Below is a small trained network, with its code and all its weights. Each question gives an input and a class and asks what happens when units are switched off, that is, made to give their printed mean instead of their output.

import numpy as np


def w(rows, s, z=0):
    codes = np.array(rows[::2]) - 128.0
    scale = np.full(codes.shape[1], s)
    scale[-1] = z or s
    return codes * scale


def f(y):
    return np.maximum(y, 0)


def log_softmax(a):
    a = a - a.max(-1, keepdims=True)
    return a - np.log(np.exp(a).sum(-1, keepdims=True))


def net(x, mask):
    res = np.array(x, float).reshape(1, 4) / 4 @ E
    y = f(res @ A[0][:, :-1].T + A[0][:, -1])
    res = res + np.where(mask, y, B[0][:, -1]) @ B[0][:, :-1]
    return log_softmax(res[-1] @ U[:, :-1].T + U[:, -1])


A, B = {}, {}
E = w([
[77,143,46,135,153,167,122,142,121,175],'x0',
[8,79,91,216,67,66,168,47,2,53],'x1',
[89,146,79,104,160,101,90,92,168,134],'x2',
[68,193,193,24,63,38,142,130,88,255],'x3',
],0.0089)
A[0] = w([
[200,64,68,153,169,192,76,163,187,48,63],'N1',
[135,172,175,95,97,97,126,128,138,254,103],'N2',
[179,43,91,149,158,186,113,130,199,84,59],'N3',
[163,130,161,101,155,164,94,206,203,162,143],'N4',
[186,157,153,45,151,223,121,166,224,156,80],'N5',
[137,143,148,18,98,92,130,150,111,217,7],'N6',
[168,116,138,91,141,156,72,199,170,148,188],'N7',
[71,69,98,160,38,124,110,72,83,80,225],'N8',
],0.0087,0.0015)
B[0] = w([
[96,224,182,58,115,186,49,180,122,111,245],'N1',
[75,214,172,118,148,165,84,174,73,113,225],'N2',
[75,141,149,43,51,163,31,167,46,43,219],'N3',
[221,76,96,193,130,48,194,120,221,155,227],'N4',
[225,64,77,148,242,79,197,62,204,222,254],'N5',
[101,182,187,96,140,164,110,254,65,70,223],'N6',
[169,92,69,145,124,143,195,126,166,166,210],'N7',
[149,21,132,117,150,77,196,62,226,187,222],'N8',
],0.0091,0.014)
U = w([
[143,52,50,229,180,17,211,3,183,190,253],'0',
[45,248,208,41,132,187,4,227,57,81,3],'1',
],0.0056,0.0033)

Each question gives the input, the list of numbers given to net, and the class t.
The units are the neurons (one row each of A and B). Each row of codes is followed by its name. A weight is (code - 128) times the scale printed after its matrix; where a second scale follows, it is the last column's (A, B and U).
mask holds one flag per neuron, in row order. A switched-off neuron (its flag False) gives its mean, the last column of its row in B, instead of its output. The means were averaged over made-up inputs and are rounded, as every weight is.
A unit's drop is (log p(t) with every unit on - log p(t) with that unit switched off) / (log p(t) with every unit on - log p(t) with every unit switched off).
The circuit of an input: a set's keep is (log p(t) with only the set's units on - log p(t) with every unit switched off) / (log p(t) with every unit on - log p(t) with every unit switched off). Starting from all 8 units, units are removed one at a time, each time the one whose removal leaves the highest keep (on an exact tie, the one counted first), for as long as the keep stays at least 0.8.
circuit, biggest first: the units of the circuit, biggest drop first
top k neurons: the k neurons with the biggest drops, biggest first
drop when u is switched off: that unit's drop, to one decimal
input [-2,-8,-4,5], class 0: circuit, biggest first => (N5)
input [4,4,3,-5], class 1: top 3 neurons => (N5, N4, N1)
input [-8,0,-4,-2], class 1: top 2 neurons => (N5, N4)
input [-3,-1,7,-2], class 1: top 3 neurons => (N8, N5, N4)
input [3,-3,0,2], class 0: top 2 neurons => (N1, N3)
input [-8,-8,-7,-7], class 0: top 3 neurons => (N5, N4, N7)
input [2,-4,5,-7], class 1: top 2 neurons => (N1, N3)
input [2,-8,-5,-7], class 0: top 2 neurons => (N5, N4)
input [4,-8,-6,5], class 0: drop when N5 is switched off => 0.8
input [6,-8,-8,-5], class 0: drop when N5 is switched off => 2.7
input [-6,-6,-3,-4], class 0: drop when N5 is switched off => 1.8
